Below is a small trained network, with its code and all its weights. Each question gives an input and a target symbol and asks what happens when units are switched off, that is, made to give their printed mean instead of their output.

import numpy as np


def w(rows, s, z=0):
    codes = np.array(rows[::2]) - 128.0
    scale = np.full(codes.shape[1], s)
    scale[-1] = z or s
    return codes * scale


def norm(h):
    return h / np.sqrt((h * h).mean(-1, keepdims=True) + 1e-5)


def f(y):
    return y / 2 * (1 + np.tanh(0.7978845608 * (y + 0.044715 * y**3)))


def softmax(a):
    e = np.exp(a - a.max(-1, keepdims=True))
    return e / e.sum(-1, keepdims=True)


def log_softmax(a):
    a = a - a.max(-1, keepdims=True)
    return a - np.log(np.exp(a).sum(-1, keepdims=True))


def net(x, mask):
    ids = ['ΘΛΞΣΦΨαβγημπτω'.index(c) for c in x.split()]
    T = len(ids)
    res = E[ids] + P[:T]
    u = 0
    for l in range(3):
        r = norm(res)
        for j in range(2):
            rows = slice(2 * j, 2 * j + 2)
            q, k, v = (r @ M[l][rows].T for M in (Q, K, V))
            z = softmax(np.where(np.tri(T) > 0, q @ k.T / 2**0.5, -1e9)) @ v
            o = O[l][rows]
            res = res + np.where(mask[u + j], z, o[:, -1]) @ o[:, :-1]
        u += 2
        y = f(norm(res) @ A[l][:, :-1].T + A[l][:, -1])
        res = res + np.where(mask[u : u + 4], y, B[l][:, -1]) @ B[l][:, :-1]
        u += 4
    return log_softmax(norm(res)[-1] @ U[:, :-1].T + U[:, -1])


Q, K, V, O, A, B = {}, {}, {}, {}, {}, {}
E = w([
[130,140,187,153,119,139],'Θ',
[116,99,147,162,135,92],'Λ',
[164,149,141,161,82,99],'Ξ',
[92,156,172,99,136,188],'Σ',
[121,112,134,116,129,137],'Φ',
[156,157,13,134,133,139],'Ψ',
[162,83,158,141,91,90],'α',
[131,74,164,119,118,142],'β',
[123,151,96,2,95,68],'γ',
[127,139,184,166,109,167],'η',
[114,106,170,128,144,166],'μ',
[164,64,207,150,82,122],'π',
[158,145,134,151,92,93],'τ',
[141,179,141,132,87,126],'ω',
],0.0053)
P = w([
[88,169,237,209,111,3],'0',
[149,127,131,87,89,204],'1',
[116,97,121,107,81,177],'2',
[69,73,182,188,140,65],'3',
[167,128,132,64,95,194],'4',
[115,94,114,110,92,175],'5',
[46,80,128,211,188,83],'6',
[161,136,131,65,90,195],'7',
],0.0039)
Q[0] = w([
[206,104,158,56,76,193],'0.h0',
[44,131,122,253,186,61],'0.h0',
[100,214,115,142,87,114],'0.h1',
[58,105,78,88,110,185],'0.h1',
],0.0045)
K[0] = w([
[151,165,21,136,172,160],'0.h0',
[81,84,254,110,85,117],'0.h0',
[203,179,107,164,165,164],'0.h1',
[102,96,94,159,222,166],'0.h1',
],0.0046)
V[0] = w([
[74,135,121,88,134,103],'0.h0',
[128,170,3,190,244,89],'0.h0',
[84,141,137,166,133,67],'0.h1',
[170,106,240,109,129,177],'0.h1',
],0.0029)
O[0] = w([
[159,105,105,211,171,133,107],'0.h0',
[254,167,131,71,195,136,6],'0.h0',
[163,111,188,148,83,120,138],'0.h1',
[169,212,162,89,176,179,216],'0.h1',
],0.003,0.002)
A[0] = w([
[64,169,112,217,149,148,64],'0.n0',
[230,136,225,135,219,140,2],'0.n1',
[128,190,84,234,150,177,140],'0.n2',
[3,68,69,183,95,105,106],'0.n3',
],0.003,0.0024)
B[0] = w([
[229,114,125,49,119,141,106],'0.n0',
[246,139,126,9,97,126,49],'0.n1',
[196,35,215,26,226,4,140],'0.n2',
[252,194,128,79,212,174,250],'0.n3',
],0.0025,0.0011)
Q[1] = w([
[87,109,232,78,112,133],'1.h0',
[62,170,253,119,128,91],'1.h0',
[174,207,187,51,80,179],'1.h1',
[101,158,168,43,51,206],'1.h1',
],0.0051)
K[1] = w([
[8,70,147,183,80,150],'1.h0',
[1,112,112,221,70,91],'1.h0',
[104,188,90,13,141,72],'1.h1',
[85,154,23,16,131,102],'1.h1',
],0.0048)
V[1] = w([
[223,78,37,18,96,244],'1.h0',
[142,92,237,29,96,130],'1.h0',
[65,126,105,19,200,5],'1.h1',
[155,176,117,142,77,119],'1.h1',
],0.0025)
O[1] = w([
[78,212,150,195,89,212,6],'1.h0',
[103,14,44,207,131,57,197],'1.h0',
[30,68,194,10,5,122,18],'1.h1',
[185,231,129,79,121,154,160],'1.h1',
],0.0027,0.0015)
A[1] = w([
[165,162,226,189,120,11,253],'1.n0',
[38,144,163,149,204,21,220],'1.n1',
[47,169,238,137,79,171,178],'1.n2',
[122,200,3,57,102,57,103],'1.n3',
],0.0044,0.0023)
B[1] = w([
[167,147,46,70,206,91,254],'1.n0',
[172,38,69,87,228,165,219],'1.n1',
[138,75,119,89,183,55,208],'1.n2',
[101,72,253,160,162,84,148],'1.n3',
],0.0048,0.0031)
Q[2] = w([
[61,111,105,196,149,194],'2.h0',
[71,18,55,162,91,252],'2.h0',
[153,75,161,43,86,189],'2.h1',
[151,43,35,125,172,132],'2.h1',
],0.0042)
K[2] = w([
[116,158,44,132,12,234],'2.h0',
[47,73,183,96,8,253],'2.h0',
[54,28,150,64,183,52],'2.h1',
[42,138,49,254,147,118],'2.h1',
],0.0037)
V[2] = w([
[59,112,4,74,149,153],'2.h0',
[121,117,104,205,95,190],'2.h0',
[155,168,168,189,169,216],'2.h1',
[206,189,142,105,142,154],'2.h1',
],0.0026)
O[2] = w([
[67,195,65,75,133,145,253],'2.h0',
[206,49,69,66,95,115,80],'2.h0',
[81,63,102,193,124,252,2],'2.h1',
[43,90,18,191,149,107,93],'2.h1',
],0.0023,0.00094)
A[2] = w([
[176,199,117,139,111,238,4],'2.n0',
[151,157,158,104,255,77,40],'2.n1',
[178,228,107,100,210,192,41],'2.n2',
[109,63,225,136,187,157,167],'2.n3',
],0.0049,0.0031)
B[2] = w([
[246,165,176,28,115,116,171],'2.n0',
[135,42,72,51,106,97,246],'2.n1',
[254,72,145,94,42,229,170],'2.n2',
[178,194,148,155,151,125,250],'2.n3',
],0.0043,0.0017)
U = w([
[181,41,35,30,230,21,170],'Θ',
[139,50,22,203,222,184,129],'Λ',
[169,242,54,179,60,47,19],'Ξ',
[31,180,187,65,177,217,22],'Σ',
[12,114,37,60,35,232,69],'Φ',
[254,218,197,19,30,221,254],'Ψ',
[116,86,41,217,22,62,22],'α',
[55,10,215,224,32,222,94],'β',
[64,147,228,32,31,74,195],'γ',
[168,214,218,216,199,101,27],'η',
[108,196,247,237,234,209,50],'μ',
[183,40,219,210,57,101,60],'π',
[107,237,85,225,75,49,31],'τ',
[36,243,176,195,79,59,97],'ω',
],0.0056,0.004)

Each question gives the input, a string of symbols that net reads in full, and the target symbol t.
The units are the heads (2 rows each of Q, K, V and O) and the neurons (one row each of A and B). Each row of codes is followed by its name. A weight is (code - 128) times the scale printed after its matrix; where a second scale follows, it is the last column's (O, A, B and U).
mask holds one flag per unit, layer by layer, with each layer's heads first. A switched-off unit (its flag False) gives its mean, the last column of its rows in O or B, instead of its output. The means were averaged over made-up inputs and are rounded, as every weight is.
A unit's drop is (log p(t) with every unit on - log p(t) with that unit switched off) / (log p(t) with every unit on - log p(t) with every unit switched off).
The circuit of an input: a set's keep is (log p(t) with only the set's units on - log p(t) with every unit switched off) / (log p(t) with every unit on - log p(t) with every unit switched off). Starting from the 12 units with the biggest drops (on a tie, the unit counted first), units are removed one at a time, each time the one whose removal leaves the highest keep (on an exact tie, the one counted first), for as long as the keep stays at least 0.8.
circuit, biggest first: the units of the circuit, biggest drop first
unit that matters most: the unit with the biggest drop
k most important neurons: the k neurons with the biggest drops, biggest first
top k neurons in layer l: the k neurons of layer l with the biggest drops, biggest first
which heads matter: for each layer, one digit per head in row order, 1 if its drop is at least 0.15 and else 0, layers parted by /
input Ψ ω Ξ η, target Θ: circuit, biggest first => (1.n0)
input α β ω Ψ Θ τ γ ω, target γ: which heads matter => 00 / 01 / 00
input Ξ Λ Σ Ξ τ μ Θ Θ, target Θ: 3 most important neurons => (1.n2; 0.n3; 2.n1)
input ω Θ β Φ Θ, target Θ: circuit, biggest first => (1.n2; 0.h0)
input μ γ τ μ μ, target γ: circuit, biggest first => (1.h1; 1.n1; 1.n0; 2.n2)
input Ψ Θ π μ Ψ Θ γ β, target γ: circuit, biggest first => (1.h1; 1.n1)
input β β Ψ Ψ, target Λ: which heads matter => 11 / 10 / 01
input ω μ Φ, target Φ: circuit, biggest first => (1.n3; 1.n1; 1.n0; 2.n2)
input Θ β Ψ Λ β α, target α: which heads matter => 00 / 00 / 00
input γ Ψ μ Φ Φ μ γ β, target γ: 3 most important neurons => (0.n3; 1.n1; 2.n2)
input ω β η μ Ψ β γ Ξ, target γ: circuit, biggest first => (1.h1; 1.n1; 2.n2)
input Ψ γ Θ α Λ, target γ: circuit, biggest first => (1.h1; 1.n1; 1.n0)
input Θ μ α η Σ μ Φ Φ, target Φ: 4 most important neurons => (1.n3; 0.n3; 1.n1; 1.n0)
input τ α π Ψ Ξ Θ β β, target Ψ: unit that matters most => 0.h0
input Ψ Φ ω, target ω: 2 most important neurons => (1.n1; 0.n3)
input Λ μ γ Λ Ξ η μ Φ, target γ: 3 most important neurons => (1.n1; 1.n0; 1.n2)
input Λ Ψ Θ Ψ γ μ, target μ: top 2 neurons in layer 2 => (2.n3; 2.n1)
input Ψ μ α, target α: top 2 neurons in layer 1 => (1.n1; 1.n3)
input Ψ β Λ, target Λ: which heads matter => 00 / 01 / 00
input Ξ Ξ Θ τ μ ω, target ω: top 2 neurons in layer 1 => (1.n1; 1.n0)
input μ ω Φ Θ Σ, target Σ: unit that matters most => 0.h0
input Σ Ψ β, target β: 3 most important neurons => (1.n0; 1.n1; 0.n3)
input β γ β π β β, target β: 3 most important neurons => (1.n0; 1.n1; 1.n3)
input Ψ Θ α Ξ μ, target Ψ: top 3 neurons in layer 1 => (1.n3; 1.n1; 1.n0)
input Θ Ψ μ, target μ: 4 most important neurons => (1.n0; 1.n1; 2.n3; 0.n3)
